Known rows:
vure: 12  -79  -34  58  -30  -96  -2  136  -52  -112  63  13  48  68  159  6  -13  84  128  -24  -100  -26  51  -60  -43  -25
kelo: 78  11  38  -65  -20  184  76  -11  -24  -93  9  120  23  -40  176  169  52  18  78  79  -67  -116  9  -33  -11  30
plebupla: 181  325  12  -120  44  -293  -435  190  -254  178  76  -137  -204  -84  -246  -224  -9  233  -185  -146  277  161  84  80  40  3
vatru: 24  -10  8  5  -18  11  40  31  -44  -49  -7  60  123  -29  57  33  -2  90  90  -90  77  -36  0  -1  2  8
tidar: 30  -17  11  -2  -11  13  38  41  -48  -58  8  60  108  -16  55  33  -12  86  95  -95  52  -37  0  -21  0  -11
trigrek: 31  -34  13  -12  -1  12  39  49  -54  -76  22  52  90  -7  52  26  -22  81  91  -91  26  -30  -3  -53  1  -29
gragra: -40  -2  0  85  68  -188  21  -20  27  -1  3  -101  12  -17  -89  -149  -89  -43  -28  -105  107  111  52  86  18  -13
godenos: -47  -1  -3  91  68  -192  21  -21  30  -4  2  -107  10  -15  -90  -153  -90  -41  -23  -106  108  113  50  83  17  -9
kalo: -83  45  79  29  10  -14  -67  -92  56  -59  5  -29  -154  -81  -75  -58  -44  -79  55  20  -46  14  5  76  -42  30
klestegak: -254  157  -240  -72  -242  613  -57  -5  236  299  -351  170  -42  178  -187  -66  286  -60  194  467  -144  -51  -111  -306  -38  -289
tadran: -43  -163  -52  -29  -61  28  -26  -16  31  169  -3  -22  57  101  -91  89  43  -23  -189  29  -66  -42  -160  -42  -2  44
dreklesken: 20  -112  45  -19  20  38  59  43  -106  39  -87  101  63  -47  85  33  -14  132  91  -90  24  0  -5  24  14  32
drufen: 33  -26  15  -9  -5  11  40  51  -53  -79  28  57  94  -6  50  26  -18  85  91  -85  23  -31  1  -50  3  -25
tago: -32  -134  -6  73  24  -186  69  58  -38  -52  37  -8  235  0  -22  -57  -111  120  74  -286  160  29  3  21  0  -24
pena: -18  -89  -5  64  17  -155  55  65  -56  -47  22  -1  216  4  -36  -74  -92  125  79  -269  161  34  -7  9  15  -28
kopur: 71  33  58  -42  64  126  91  -129  71  -71  27  17  -166  -71  167  135  34  -174  -71  205  -126  -57  87  66  -12  71
pumasas: 7  78  14  18  44  -21  19  -50  29  -19  -15  -46  -89  -30  2  -50  -8  -83  -23  66  2  50  61  55  15  12

Facts:
badru | mitrigrus klestegak | bobol pido | fusak 88
benefen | mitrigrus klukles | fusak 766
biri | mitrigrus kebes | bobol druziska | fusak 88
bogro | mitrigrus rastum | bobol vetis | fusak 766
boplil | mitrigrus gote | bobol plebupla | fusak 766
bredru | mitrigrus gronas | fusak 766
brekun | mitrigrus gote | bobol drogis | fusak 88
bribru | mitrigrus gote | fusak 88
bristi | mitrigrus grizutrer | lapas kotom, luklidrer, drova | fusak 88
brogul | mitrigrus klukles | lapas drebo, vatru | bobol tago | fusak 766
broklus | mitrigrus gote | bobol zedaste | fusak 88
bruklom | mitrigrus grizutrer | fusak 88
bugus | mitrigrus grizutrer | fusak 88
butrik | mitrigrus vizik | fusak 766
dasuk | mitrigrus sobre | bobol pluzul | fusak 88
deflis | mitrigrus stabrum | fusak 88
digo | mitrigrus mukli | bobol dradrorar | fusak 766
dimos | mitrigrus klukles | lapas driful, drebo | fusak 88
distis | mitrigrus vefil | bobol gragra | fusak 766
dogrun | mitrigrus gasuk | lapas zuskosak | bobol bristi | fusak 766
dradate | mitrigrus stabrum | lapas klemer | fusak 766
dradrorar | mitrigrus zani | bobol pladrok | fusak 88
dramu | mitrigrus mukli | fusak 88
drastok | bobol bogro
drebo | mitrigrus grupli | lapas keli, grupli, kistaskar | bobol grupli | fusak 88
dreklesken | mitrigrus vizik | fusak 766
drelu | mitrigrus kebrum | fusak 766
drenir | bobol skugro
driful | mitrigrus drenir | bobol plaflovom | fusak 766
drogis | mitrigrus gasuk | lapas drebo | fusak 88
droke | mitrigrus poski | bobol romiva | fusak 766
dropoklir | mitrigrus gruskik | lapas bristi | fusak 88
drova | mitrigrus gruskik | lapas lufle | fusak 88
drufen | mitrigrus mukli | lapas peflidrek | fusak 766
druziska | mitrigrus klemer | bobol sofom | fusak 766
duvudron | mitrigrus pluzul | lapas dropoklir, stabrum | fusak 88
fididrul | mitrigrus vetis | lapas grupli | fusak 88
fistek | mitrigrus grizutrer | lapas drufen | fusak 766
fisu | mitrigrus klukles | fusak 88
flabel | mitrigrus dropam | bobol vefil | fusak 766
flegri | mitrigrus klemer | lapas bristi | bobol luvuk | fusak 88
fliba | mitrigrus kebes | lapas steflil, grizutrer | bobol sotuk | fusak 88
flizal | mitrigrus klestegak | lapas steflil, moskil | bobol fididrul | fusak 766
floketos | lapas klemer | bobol kuflo
fogo | mitrigrus vefil | fusak 88
forun | mitrigrus gote | fusak 766
fubir | mitrigrus klestegak | fusak 88
fudrim | mitrigrus poski | fusak 88
gasuk | lapas skugro
godenos | mitrigrus kebrum | fusak 88
gote | bobol pagodrol
gragra | mitrigrus kebrum | fusak 88
grizutrer | lapas drufen, lufle
grolol | mitrigrus gruskik | bobol kotom | fusak 766
grupli | lapas tuson | bobol voplur
kalo | mitrigrus klukles | fusak 88
keli | mitrigrus zani | lapas luklidrer, klemer | fusak 766
kelo | mitrigrus rastum | bobol kleplim | fusak 766
kemos | mitrigrus vetis | fusak 766
kistaskar | mitrigrus klipok | lapas driful, fididrul | fusak 766
klegrin | mitrigrus steloflur | bobol triskun | fusak 88
kleplim | mitrigrus vizik | bobol brogul | fusak 88
klestegak | bobol stonun
klipok | lapas grolol
kobreska | mitrigrus stabrum | fusak 766
kofel | mitrigrus zani | fusak 766
koplu | mitrigrus klestegak | bobol biri | fusak 766
kopur | mitrigrus klemer | bobol floketos | fusak 88
kotom | mitrigrus dropam | lapas grupli, peflidrek | fusak 88
kuflo | mitrigrus rastum | bobol zira | fusak 766
kugru | mitrigrus pluzul | bobol boplil | fusak 88
lezo | mitrigrus klestegak | lapas dropoklir, skugro | fusak 88
lifis | mitrigrus skani | bobol teger | fusak 766
lostas | mitrigrus floketos | bobol trabra | fusak 766
lotuk | mitrigrus vetis | bobol klukles | fusak 88
lufle | mitrigrus klestegak | lapas tuson | fusak 766
luklidrer | mitrigrus klipok | lapas lufle, drova | fusak 88
luvuk | mitrigrus grupli | bobol steflil | fusak 88
maka | mitrigrus grupli | fusak 766
mani | mitrigrus klipok | fusak 88
mitrumi | mitrigrus tadran | fusak 766
mopa | mitrigrus floketos | fusak 766
mosar | mitrigrus klestegak | bobol benefen | fusak 88
moskil | mitrigrus dropam | lapas lufle | fusak 88
mumos | mitrigrus grizutrer | fusak 766
nekom | mitrigrus gronas | fusak 88
nusuk | mitrigrus vizik | lapas keli, brogul | bobol fliba | fusak 88
pagodrol | mitrigrus stabrum | bobol pigal | fusak 88
peflidrek | mitrigrus gronas | lapas grupli, tuson | fusak 88
pena | mitrigrus stabrum | fusak 766
pido | mitrigrus mukli | bobol sasas | fusak 766
pigal | mitrigrus gruskik | fusak 766
pladrer | mitrigrus stabrum | fusak 766
pladrok | mitrigrus steloflur | lapas kistaskar | bobol skani | fusak 88
plaflovom | mitrigrus klukles | bobol pliso | fusak 88
planor | mitrigrus rastum | fusak 766
plebupla | mitrigrus floketos | fusak 88
pliso | mitrigrus kebes | fusak 88
plobruste | mitrigrus gronas | fusak 766
plogrus | mitrigrus klipok | fusak 766
pluzus | mitrigrus gruskik | bobol dasuk | fusak 766
poski | bobol mumos
pumasas | mitrigrus steloflur | fusak 88
regru | mitrigrus vetis | lapas klemer | fusak 88
romiva | mitrigrus gronas | bobol klipok | fusak 766
rustir | mitrigrus floketos | fusak 88
sasas | mitrigrus gasuk | lapas dreklesken | fusak 766
sekulon | mitrigrus vefil | fusak 766
skabik | mitrigrus vizik | lapas trigrek | fusak 88
skasan | mitrigrus vizik | fusak 88
skugro | mitrigrus floketos | lapas keli | fusak 766
sofom | mitrigrus vizik | bobol kugru | fusak 88
sotuk | mitrigrus vefil | bobol bredru | fusak 766
stabrum | lapas vofla | bobol trelom
stagor | mitrigrus gote | lapas drufen | fusak 88
steflil | mitrigrus gote | fusak 766
stemas | mitrigrus fluvi | bobol mitrumi | fusak 88
stivok | mitrigrus vetis | fusak 88
stonun | mitrigrus grupli | bobol nusuk | fusak 88
stuflini | mitrigrus grupli | fusak 88
sutrir | mitrigrus stabrum | bobol velun | fusak 766
tago | mitrigrus kebrum | fusak 766
teger | mitrigrus poski | lapas mitrumi | fusak 88
teklos | mitrigrus pluzul | bobol maka | fusak 88
tidar | mitrigrus steloflur | fusak 766
tosta | mitrigrus vetis | bobol bugus | fusak 88
trabra | mitrigrus klestegak | bobol pladrer | fusak 766
tredris | mitrigrus steloflur | bobol kebes | fusak 766
trelom | mitrigrus klukles | lapas lostas, brogul | fusak 766
trigrek | mitrigrus pluzul | lapas drova | fusak 766
triskun | mitrigrus klukles | fusak 88
trotro | mitrigrus gronas | lapas drastok | fusak 88
trurik | mitrigrus kebrum | fusak 88
tuson | mitrigrus floketos | bobol pena | fusak 88
vaflu | mitrigrus vetis | lapas tredris | fusak 766
vatru | mitrigrus dropam | fusak 766
vefil | bobol brekun
velun | mitrigrus fluvi | lapas flegri | fusak 88
vibo | mitrigrus klemer | fusak 766
vizik | bobol godenos
vofla | mitrigrus klestegak | lapas luklidrer | fusak 766
vogikor | mitrigrus tadran | bobol nekom | fusak 88
voplur | mitrigrus grupli | bobol grolol | fusak 88
vozu | mitrigrus klukles | bobol lifis | fusak 88
vugim | mitrigrus klemer | fusak 88
vure | mitrigrus gote | lapas dimos | fusak 766
vuver | mitrigrus mukli | bobol mosar | fusak 766
zaflutak | mitrigrus dropam | fusak 88
zasa | mitrigrus zoze | fusak 766
zedaste | mitrigrus kebrum | bobol fisu | fusak 88
zira | mitrigrus pluzul | bobol vibo | fusak 766
zisis | mitrigrus zani | lapas grizutrer | fusak 88
zodu | mitrigrus gote | bobol zani | fusak 766
zogreter | mitrigrus drastok | fusak 766
zoze | bobol mani
zuskosak | mitrigrus klukles | lapas dropoklir | fusak 88

Rows:
No name comes twice in this set of rows, the named rows included.
-36  91  100  -37  -5  152  -47  -133  73  -84  -9  34  -243  -98  30  57  28  -136  53  193  -165  -60  11  58  -47  64 | vozu
281  461  45  -242  13  -41  -491  162  -268  173  60  -42  -380  -116  -120  -76  124  191  -200  109  134  62  95  39  30  50 | biri
-112  -282  -77  56  -25  -178  -2  0  45  171  26  -85  176  108  -176  1  -59  15  -208  -172  34  16  -160  -5  -10  26 | skani
66  108  43  -51  40  142  39  -78  39  -66  -5  19  -193  -40  102  63  52  -139  -30  226  -139  -21  63  10  7  20 | flegri
82  42  39  -60  -32  182  62  -9  -35  -71  -14  120  32  -44  163  153  70  32  91  72  -22  -107  7  -13  2  48 | lostas
331  405  38  -290  -43  -34  -532  283  -388  159  94  44  -202  -103  -100  -12  132  400  -107  -70  213  -6  41  -36  26  30 | druziska
-247  426  -122  154  -174  350  27  58  82  4  -359  15  -129  182  -251  -429  175  -117  443  300  -106  203  -146  -247  142  -275 | fliba
37  -83  -12  -104  -60  199  19  -54  33  126  1  34  -34  98  -4  194  110  -75  -203  163  -179  -91  -164  -83  30  60 | stabrum
48  -25  -15  -130  9  203  25  6  35  -64  26  152  5  -40  138  146  36  61  85  100  -64  -124  123  -121  -86  -123 | flizal
17  78  -13  -93  49  180  6  -101  124  19  -32  55  -169  -81  98  80  51  -112  -26  255  -66  -56  176  15  -80  -54 | badru
9  -54  41  35  94  -80  100  -100  70  -66  45  -48  -46  -58  66  26  -63  -127  -81  11  -13  17  88  105  -7  51 | voplur
-42  -54  77  -85  83  19  31  -23  -259  23  -128  96  224  52  98  -19  -7  127  116  79  38  -6  25  50  -47  81 | vaflu
-23  -272  -23  -29  -7  -11  66  -67  70  111  63  -25  86  89  -25  168  -7  -74  -249  -11  -103  -69  -129  -20  -8  71 | grupli
0  28  22  28  60  -26  47  -66  44  -33  1  -43  -75  -40  26  -22  -26  -101  -39  56  -12  34  64  70  2  19 | dradrorar
57  -4  -18  8  -70  78  8  86  -39  -99  13  71  -19  28  262  122  81  35  125  139  -140  -97  56  -29  -49  49 | zodu

Now the same elements, written a new way:
Known rows:
boplil: 0  -578  -187  -172  57  -408  44  -2  165  -204  453  194  -145  -89  138  -78  -96  -211  275  347  242  -53  159  218  -72  -12  28
klegrin: 76  82  -79  -55  -54  -32  77  45  8  16  -67  33  14  11  -64  192  -46  -114  53  82  -88  -93  -14  85  76  47  -8
dreklesken: 4  -10  -64  -8  -133  -14  4  5  -37  -70  17  -56  29  46  -64  44  -21  12  -21  112  -12  -88  102  18  -6  32  -73
zodu: -27  -29  -29  -40  -85  -117  87  -36  -80  -73  -66  38  -14  27  -132  168  -58  -166  -23  160  -117  -16  126  59  87  7  19
sasas: -23  -101  -65  -41  47  -16  -22  -78  -146  -109  89  -128  5  20  -32  -57  86  114  -57  22  21  -74  70  -13  1  -4  -90
distis: -28  17  -52  -5  -123  -8  45  -1  -42  -60  -69  11  30  -5  -108  190  -42  -123  29  102  -77  -98  86  96  39  45  -58
fisu: 35  -66  -35  -113  139  38  45  -66  -3  6  18  13  -32  91  24  -90  128  164  -48  38  6  -140  37  -95  55  36  -43
pido: -25  -31  -57  -23  -66  -9  14  -28  -83  -79  4  -53  24  14  -62  59  4  3  -22  75  -30  -87  79  29  17  20  -75
gote: 25  15  -13  -90  -66  -45  46  -30  -35  -79  -129  88  23  37  -61  107  -99  -170  67  33  -140  45  34  119  136  -3  12
flegri: 76  98  -104  -64  -61  -44  79  32  17  17  -74  34  45  13  -102  185  -71  -89  69  83  -84  -98  20  88  91  57  -1
drova: 79  35  -111  -85  -3  -47  41  6  -19  -1  6  -24  18  44  -36  52  -24  10  21  56  -17  -89  6  19  60  30  -17
duvudron: 92  22  -107  -78  57  -57  46  -9  -34  -18  28  -39  42  4  -75  57  -4  33  33  43  -46  -95  12  59  79  43  -17
sutrir: -1  35  -47  21  -144  -5  29  21  -25  -60  -53  -22  33  -2  -120  202  -25  -108  33  120  -69  -93  99  99  15  47  -50
lostas: -18  -4  -46  -6  -228  -17  37  100  -10  -59  -102  34  34  82  -60  178  -64  -134  -9  133  -82  -107  76  69  59  43  -93
nekom: 88  -29  -88  -92  64  -40  12  -15  -69  -22  91  -87  -7  56  28  -75  45  127  -41  30  14  -71  -26  -46  27  6  -39
tago: -20  -78  -58  -35  -12  -9  -18  -59  -125  -94  79  -118  18  42  -20  -73  57  134  -71  47  16  -70  73  -42  -8  -1  -91
zira: -33  -13  -46  -18  -70  3  19  -34  -101  -72  -14  -60  33  22  -69  67  16  24  -36  65  -39  -71  73  14  23  14  -77

Rows:
No name comes twice in this set of rows, the named rows included.
-10  3  61  33  -21  41  52  -68  -94  -73  85  -70  -21  -100  -24  52  46  14  -38  121  -89  -42  8  29  -89  31  -59 | vaflu
-33  9  -62  -17  -203  -10  38  55  -16  -52  -105  38  27  63  -72  181  -65  -138  2  119  -68  -103  83  64  51  39  -77 | driful
81  -63  -88  -95  92  -40  0  0  -104  -36  69  -104  -23  74  32  -48  92  114  -52  -1  13  -76  -39  -36  54  -11  -50 | drogis
-35  -23  -89  -34  -80  -6  -5  -52  -76  -70  -5  -53  -2  34  -57  64  5  -28  -3  66  27  -87  96  11  -3  9  -58 | drufen
-13  28  -75  -8  -59  -35  55  -32  -41  -74  -45  -2  100  -53  -197  182  -55  -64  57  88  -109  -110  134  147  83  74  -55 | dogrun
67  -22  -92  -115  84  -142  64  -70  -94  -12  5  -23  -83  64  -39  70  17  -79  -22  80  -20  -4  27  -14  84  -36  81 | stagor
74  87  -74  -45  -94  -29  72  88  -1  20  -109  29  21  53  -60  226  -29  -107  34  79  -94  -87  -18  73  96  33  -14 | drebo
-23  -60  -67  -31  -91  -17  -3  5  -78  -82  -8  -47  6  57  -38  62  10  -26  -27  76  -12  -95  76  27  25  15  -88 | kistaskar
80  32  -111  -80  -14  -38  30  11  -23  2  -1  -30  -6  56  -15  61  -6  -6  17  55  -2  -87  -3  10  44  18  -12 | peflidrek
17  15  -69  -93  -52  30  -36  -65  -41  -77  -62  4  22  49  9  -9  -47  -42  81  -45  0  -8  18  61  56  -10  -45 | grizutrer
44  -34  -46  -85  17  7  -24  -31  -58  -112  -40  -7  71  17  -36  -7  -21  -4  72  -56  -79  -26  13  125  111  13  -74 | gasuk
32  -15  -27  -94  79  43  77  -33  39  26  -60  71  -23  67  -23  43  86  45  -1  62  -45  -152  44  -31  77  57  -25 | plaflovom
71  102  -106  -65  -130  -34  68  60  39  31  -89  47  15  59  -52  177  -85  -116  50  104  -55  -94  9  52  70  44  -4 | tuson
48  -44  -35  -86  12  29  -55  -58  -77  -107  36  -72  35  59  44  -140  15  116  15  -55  -4  7  -2  15  36  -15  -75 | vetis

